Below are the code and all the weights of a small trained network. Each question names an input and a target symbol and asks about switching units off, where a switched-off unit gives its printed mean instead of its output.

import numpy as np


def w(rows, s, z=0):
    codes = np.array(rows[::2]) - 128.0
    scale = np.full(codes.shape[1], s)
    scale[-1] = z or s
    return codes * scale


def f(y):
    return np.maximum(y, 0)


def softmax(a):
    e = np.exp(a - a.max(-1, keepdims=True))
    return e / e.sum(-1, keepdims=True)


def log_softmax(a):
    a = a - a.max(-1, keepdims=True)
    return a - np.log(np.exp(a).sum(-1, keepdims=True))


def net(x, mask):
    ids = ['αβγδεζηθμξστφψω'.index(c) for c in x.split()]
    T = len(ids)
    res = E[ids] + P[:T]
    u = 0
    for l in range(3):
        r = res
        for j in range(2):
            rows = slice(4 * j, 4 * j + 4)
            q, k, v = (r @ M[l][rows].T for M in (Q, K, V))
            z = softmax(np.where(np.tri(T) > 0, q @ k.T / 4**0.5, -1e9)) @ v
            o = O[l][rows]
            res = res + np.where(mask[u + j], z, o[:, -1]) @ o[:, :-1]
        u += 2
        y = f(res @ A[l][:, :-1].T + A[l][:, -1])
        res = res + np.where(mask[u : u + 8], y, B[l][:, -1]) @ B[l][:, :-1]
        u += 8
    return log_softmax(res[-1] @ U[:, :-1].T + U[:, -1])


Q, K, V, O, A, B = {}, {}, {}, {}, {}, {}
E = w([
[148,97,91,156,81],'α',
[78,253,63,147,119],'β',
[178,141,102,154,74],'γ',
[124,117,136,107,129],'δ',
[146,159,189,117,129],'ε',
[162,119,109,184,107],'ζ',
[148,162,167,88,114],'η',
[96,72,112,126,119],'θ',
[120,119,178,135,143],'μ',
[120,76,97,185,129],'ξ',
[196,177,149,181,166],'σ',
[157,136,113,114,93],'τ',
[97,53,81,145,70],'φ',
[117,134,171,89,130],'ψ',
[172,134,98,159,137],'ω',
],0.02)
P = w([
[118,101,125,118,129],'0',
[157,114,29,89,98],'1',
[165,126,99,113,187],'2',
[170,122,116,121,198],'3',
[122,178,182,251,129],'4',
[162,175,151,145,35],'5',
[158,168,134,123,49],'6',
],0.017)
Q[0] = w([
[146,139,160,37,109],'0.h0',
[177,116,89,105,126],'0.h0',
[35,112,146,62,183],'0.h0',
[118,105,178,112,74],'0.h0',
[105,103,118,78,125],'0.h1',
[129,97,96,196,151],'0.h1',
[254,115,46,129,163],'0.h1',
[43,104,161,124,60],'0.h1',
],0.013)
K[0] = w([
[163,28,227,152,192],'0.h0',
[121,213,187,254,252],'0.h0',
[169,84,224,176,25],'0.h0',
[179,170,76,117,252],'0.h0',
[156,89,105,121,203],'0.h1',
[132,175,128,181,120],'0.h1',
[54,233,55,190,169],'0.h1',
[103,21,189,63,83],'0.h1',
],0.0077)
V[0] = w([
[80,124,89,190,113],'0.h0',
[116,166,174,48,120],'0.h0',
[181,181,125,194,173],'0.h0',
[177,150,158,239,108],'0.h0',
[193,70,142,175,163],'0.h1',
[125,186,173,253,84],'0.h1',
[81,158,167,128,64],'0.h1',
[43,125,77,130,181],'0.h1',
],0.0065)
O[0] = w([
[236,3,112,121,169,117],'0.h0',
[27,112,100,118,130,6],'0.h0',
[206,136,88,194,131,238],'0.h0',
[126,178,113,204,175,115],'0.h0',
[139,97,114,41,170,225],'0.h1',
[54,95,159,108,73,249],'0.h1',
[173,125,135,141,106,17],'0.h1',
[127,209,169,160,109,19],'0.h1',
],0.0064,0.0016)
A[0] = w([
[153,190,237,56,206,49],'0.n0',
[5,159,157,134,95,113],'0.n1',
[138,45,121,22,228,72],'0.n2',
[16,36,108,81,128,69],'0.n3',
[119,133,205,253,62,9],'0.n4',
[67,14,157,227,122,141],'0.n5',
[81,146,37,73,127,5],'0.n6',
[184,45,80,208,10,85],'0.n7',
],0.0047,0.0029)
B[0] = w([
[128,90,149,149,228,167],'0.n0',
[44,139,82,88,72,151],'0.n1',
[145,188,115,152,193,173],'0.n2',
[141,99,155,170,207,141],'0.n3',
[213,242,2,114,109,200],'0.n4',
[205,132,187,157,125,178],'0.n5',
[83,165,179,208,147,141],'0.n6',
[164,184,222,73,109,253],'0.n7',
],0.0071,0.0047)
Q[1] = w([
[58,3,103,206,42],'1.h0',
[192,57,76,123,165],'1.h0',
[184,65,227,97,94],'1.h0',
[49,164,170,64,154],'1.h0',
[109,128,191,186,107],'1.h1',
[34,129,173,251,103],'1.h1',
[124,149,213,120,84],'1.h1',
[119,127,118,113,201],'1.h1',
],0.0074)
K[1] = w([
[200,89,200,110,124],'1.h0',
[105,138,116,129,9],'1.h0',
[95,142,142,176,170],'1.h0',
[100,151,171,190,96],'1.h0',
[71,201,145,196,162],'1.h1',
[116,97,74,118,109],'1.h1',
[124,97,75,173,124],'1.h1',
[214,94,153,84,108],'1.h1',
],0.011)
V[1] = w([
[149,109,242,255,142],'1.h0',
[91,216,154,184,124],'1.h0',
[178,117,109,58,108],'1.h0',
[113,71,63,121,178],'1.h0',
[87,141,98,132,144],'1.h1',
[78,134,117,31,137],'1.h1',
[102,80,102,235,89],'1.h1',
[136,89,162,65,172],'1.h1',
],0.0082)
O[1] = w([
[133,89,141,204,138,4],'1.h0',
[146,254,124,139,112,79],'1.h0',
[138,124,130,41,81,226],'1.h0',
[139,180,47,189,183,176],'1.h0',
[159,139,142,171,241,101],'1.h1',
[189,38,139,146,120,56],'1.h1',
[171,160,162,162,190,55],'1.h1',
[101,131,113,218,78,95],'1.h1',
],0.0055,0.0037)
A[1] = w([
[133,37,58,80,201,224],'1.n0',
[75,135,254,133,104,169],'1.n1',
[91,168,73,166,125,117],'1.n2',
[165,62,201,141,137,181],'1.n3',
[172,149,62,163,150,96],'1.n4',
[118,92,34,170,66,255],'1.n5',
[108,199,101,182,53,117],'1.n6',
[80,53,203,84,116,66],'1.n7',
],0.0085,0.0072)
B[1] = w([
[143,123,84,31,173,252],'1.n0',
[119,130,255,164,90,173],'1.n1',
[97,82,162,150,186,155],'1.n2',
[210,22,185,109,100,174],'1.n3',
[137,59,128,75,102,180],'1.n4',
[131,250,232,117,226,255],'1.n5',
[55,84,96,123,248,246],'1.n6',
[19,25,125,149,182,137],'1.n7',
],0.0062,0.0075)
Q[2] = w([
[94,85,159,101,60],'2.h0',
[109,70,127,90,197],'2.h0',
[71,165,203,55,146],'2.h0',
[123,176,174,189,141],'2.h0',
[110,106,102,254,92],'2.h1',
[73,144,225,141,156],'2.h1',
[180,184,159,154,180],'2.h1',
[160,84,176,61,179],'2.h1',
],0.0092)
K[2] = w([
[167,151,179,91,159],'2.h0',
[95,146,214,188,72],'2.h0',
[47,110,107,120,189],'2.h0',
[121,227,87,171,180],'2.h0',
[157,144,128,77,211],'2.h1',
[83,254,129,107,135],'2.h1',
[167,252,137,137,96],'2.h1',
[32,96,116,243,170],'2.h1',
],0.0094)
V[2] = w([
[172,35,145,113,202],'2.h0',
[195,216,97,132,52],'2.h0',
[210,162,77,135,126],'2.h0',
[187,165,250,173,81],'2.h0',
[103,114,173,177,116],'2.h1',
[138,163,157,93,9],'2.h1',
[26,121,118,89,119],'2.h1',
[127,102,122,36,117],'2.h1',
],0.011)
O[2] = w([
[158,137,125,133,55,245],'2.h0',
[153,79,105,126,194,45],'2.h0',
[156,101,90,129,135,122],'2.h0',
[167,170,151,184,146,98],'2.h0',
[151,130,166,189,134,119],'2.h1',
[161,135,178,106,254,124],'2.h1',
[77,147,205,76,137,94],'2.h1',
[158,106,141,44,122,159],'2.h1',
],0.013,0.011)
A[2] = w([
[142,103,238,141,200,23],'2.n0',
[119,119,162,131,75,190],'2.n1',
[247,86,147,105,130,127],'2.n2',
[138,254,110,99,132,113],'2.n3',
[152,96,133,159,70,1],'2.n4',
[107,74,84,188,109,59],'2.n5',
[133,131,45,166,62,107],'2.n6',
[187,182,204,208,169,93],'2.n7',
],0.009,0.0066)
B[2] = w([
[176,85,109,185,255,184],'2.n0',
[92,177,77,134,129,205],'2.n1',
[223,140,178,118,167,250],'2.n2',
[59,37,185,212,137,242],'2.n3',
[55,21,216,94,169,165],'2.n4',
[87,242,114,101,143,149],'2.n5',
[96,31,136,170,237,226],'2.n6',
[82,156,9,116,95,236],'2.n7',
],0.0062,0.015)
U = w([
[192,168,159,148,103,169],'α',
[27,119,87,110,207,50],'β',
[142,148,120,133,201,131],'γ',
[111,211,24,77,82,174],'δ',
[96,212,150,175,185,253],'ε',
[182,181,42,178,102,116],'ζ',
[81,98,220,139,204,108],'η',
[94,63,132,143,103,115],'θ',
[114,204,79,193,68,159],'μ',
[135,39,175,215,145,100],'ξ',
[87,89,33,188,179,85],'σ',
[113,125,137,70,183,141],'τ',
[141,88,221,180,103,100],'φ',
[86,191,185,122,127,98],'ψ',
[132,93,3,99,151,91],'ω',
],0.0072)

Each question gives the input, a string of symbols that net reads in full, and the target symbol t.
The units are the heads (4 rows each of Q, K, V and O) and the neurons (one row each of A and B). Each row of codes is followed by its name. A weight is (code - 128) times the scale printed after its matrix; where a second scale follows, it is the last column's (O, A, B and U).
mask holds one flag per unit, layer by layer, with each layer's heads first. A switched-off unit (its flag False) gives its mean, the last column of its rows in O or B, instead of its output. The means were averaged over made-up inputs and are rounded, as every weight is.
A unit's drop is (log p(t) with every unit on - log p(t) with that unit switched off) / (log p(t) with every unit on - log p(t) with every unit switched off).
The circuit of an input: a set's keep is (log p(t) with only the set's units on - log p(t) with every unit switched off) / (log p(t) with every unit on - log p(t) with every unit switched off). Starting from the 12 units with the biggest drops (on a tie, the unit counted first), units are removed one at a time, each time the one whose removal leaves the highest keep (on an exact tie, the one counted first), for as long as the keep stays at least 0.8.
circuit, biggest first: the units of the circuit, biggest drop first
top k neurons: the k neurons with the biggest drops, biggest first
k most important neurons of layer l: the k neurons of layer l with the biggest drops, biggest first
input σ δ φ, target σ: circuit, biggest first : [2.h1 2.n6 1.h0 1.n0]
input φ ε θ δ δ θ ω, target δ: circuit, biggest first : [2.h0 0.h0]
input β μ γ ξ θ φ, target φ: top neuron : [0.n7]
input ψ ψ ε δ δ, target ψ: circuit, biggest first : [0.h0 2.h1 2.n6]
input ω ω ε φ, target ω: top 2 neurons : [1.n0 2.n6]
input σ σ ζ θ ξ, target σ: circuit, biggest first : [2.h1 2.n6]
input ψ α η ζ μ β, target β: circuit, biggest first : [1.n6 2.h0]
input μ ζ μ, target μ: top 3 neurons : [2.n7 1.n1 0.n4]
input ζ θ θ ω α, target θ: circuit, biggest first : [2.h0 0.h1 1.n0]
input ω θ ξ τ γ ε β, target β: circuit, biggest first : [2.h0 1.n6]
input ε ε ε φ, target ε: circuit, biggest first : [2.h0 0.h0 1.n1 1.h0]
input ξ θ ζ δ φ, target θ: top 4 neurons : [1.n0 0.n5 0.n2 2.n4]
input ξ σ α γ, target ξ: top 3 neurons : [2.n6 2.n4 0.n5]
input α τ γ ζ μ, target τ: circuit, biggest first : [1.n5 2.h1 1.n0 1.h0]
input σ β ξ α θ, target θ: top 2 neurons : [1.n6 1.n1]
input θ η ξ ζ, target θ: most important neuron of layer 2 : [2.n6]
input γ ε τ, target γ: 2 most important neurons of layer 2 : [2.n2 2.n0]
input ξ ψ ζ, target ξ: 2 most important neurons of layer 2 : [2.n6 2.n4]
input σ ε ζ ζ, target σ: top 2 neurons : [2.n6 0.n7]
input γ ξ σ, target γ: 2 most important neurons of layer 1 : [1.n0 1.n6]
input φ γ ε ξ σ, target γ: top neuron : [1.n5]
input φ φ δ, target φ: 2 most important neurons of layer 1 : [1.n7 1.n3]
input δ ε θ γ, target δ: top 2 neurons : [0.n7 1.n0]
input ζ ε ω η, target ζ: top 2 neurons : [2.n7 0.n7]
input μ σ ψ θ ε, target σ: top 2 neurons : [0.n4 2.n6]
input ξ ζ ξ, target ξ: 2 most important neurons of layer 0 : [0.n5 0.n4]
input η μ ζ, target η: most important neuron of layer 2 : [2.n3]
